Small tables with named rows and columns. After each table, cells are looked up by row and column.

Table sofuvi
,lumat,dit,taz,vubu,tugi
basagut,66076,-61924,-50328,25141,-22042
pifo,9679,-20471,-66720,-24300,-27913
pudumeb,-66989,-17270,1914,70193,-18792

What is the dit of pudumeb in sofuvi? -17270
What is the dit of pifo in sofuvi? -20471
What is the vubu of pifo in sofuvi? -24300
What is the taz of pifo in sofuvi? -66720
What is the tugi of pudumeb in sofuvi? -18792
What is the tugi of basagut in sofuvi? -22042
What is the taz of basagut in sofuvi? -50328
What is the vubu of basagut in sofuvi? 25141
What is the vubu of pudumeb in sofuvi? 70193
What is the taz of pudumeb in sofuvi? 1914
What is the tugi of pifo in sofuvi? -27913
What is the lumat of pudumeb in sofuvi? -66989
Row with the largest lumat: basagut

zun =
,lub,funo,kisenut,famari,tazeno,kufeki
nuvezu,-40.82,63.37,72.72,32.78,-20.82,-0.47
pogup,59.71,75.19,34.12,-20.33,-9.14,42.92
zozor,-54.99,-59.57,-38.54,64.37,79.32,33.99
suz,-31.57,2.26,64.71,64.06,-18.60,-27.24
tufeg,-61.51,-41.46,60.84,75.24,35.20,-9.65
siz,-36.38,-23.06,-59.30,-59.57,-37.71,57.54
lorogu,33.68,-18.15,-7.62,48.34,2.44,-9.07
romene,-21.28,-59.72,-58.06,-36.62,64.51,72.54
fute,63.99,-18.89,-31.92,-23.68,-54.70,-74.88
vadumom,75.27,34.61,-20.10,-6.03,49.19,4.53
vusid,66.45,66.12,-20.35,-36.43,-21.09,-65.44
kon,-20.56,-31.76,-20.84,-54.62,-58.53,-32.97
kinakaz,3.02,68.76,64.70,-20.35,-33.43,-15.12

suz, famari => 64.06
pogup, famari => -20.33
fute, funo => -18.89
tufeg, lub => -61.51
kinakaz, tazeno => -33.43
nuvezu, kufeki => -0.47
vadumom, famari => -6.03
suz, lub => -31.57
pogup, lub => 59.71
lorogu, famari => 48.34
lorogu, kisenut => -7.62
pogup, funo => 75.19
tufeg, tazeno => 35.20
fute, kufeki => -74.88
vadumom, tazeno => 49.19
zozor, kufeki => 33.99
nuvezu, lub => -40.82
nuvezu, kisenut => 72.72

ratev =
fields: ful, givomed, bir, feda, lorove, meb, ber
kob: [38, 61, 70, 34, 39, 62, 33]
kup: [34, 23, 48, 46, 48, 72, 40]
fus: [32, 71, 64, 39, 34, 46, 34]
dabet: [51, 40, 24, 66, 53, 30, 59]
mogo: [60, 40, 27, 63, 57, 30, 64]
gipani: [53, 39, 24, 66, 54, 31, 62]
runomog: [33, 38, 23, 66, 47, 32, 50]
kedut: [37, 52, 70, 32, 42, 69, 33]
rolan: [25, 68, 47, 49, 33, 35, 36]
visuder: [70, 74, 63, 40, 50, 39, 55]
mef: [78, 63, 60, 44, 58, 44, 61]
dus: [44, 76, 45, 52, 39, 23, 48]
sirupid: [35, 57, 68, 32, 40, 65, 31]

gipani, givomed -> 39
dus, ber -> 48
dabet, feda -> 66
rolan, bir -> 47
dabet, givomed -> 40
mef, feda -> 44
kob, feda -> 34
dus, ful -> 44
rolan, ful -> 25
gipani, meb -> 31
rolan, lorove -> 33
sirupid, ber -> 31
fus, feda -> 39
kob, bir -> 70

raposem.tsv
	tiz	mim	safuv
madozi	-2650	-2303	-6340
vonef	-3701	-4826	-2029
solaz	-331	7696	-5340
giv	3608	-4312	-3562
vop	-3618	9169	67
fanimak	952	7036	8693
faf	-5896	-5550	-1638
zib	-4176	480	-9513
dobaz	2651	-6041	-3749
melisom	-55	5663	-1491
lasuvu	-6948	-1749	4004

safuv of zib is -9513
safuv of vop is 67
safuv of giv is -3562
mim of dobaz is -6041
tiz of vop is -3618
tiz of fanimak is 952
mim of fanimak is 7036
mim of giv is -4312
mim of vop is 9169
tiz of zib is -4176
safuv of fanimak is 8693
tiz of melisom is -55
mim of vonef is -4826
safuv of solaz is -5340
safuv of vonef is -2029
mim of melisom is 5663
tiz of vonef is -3701

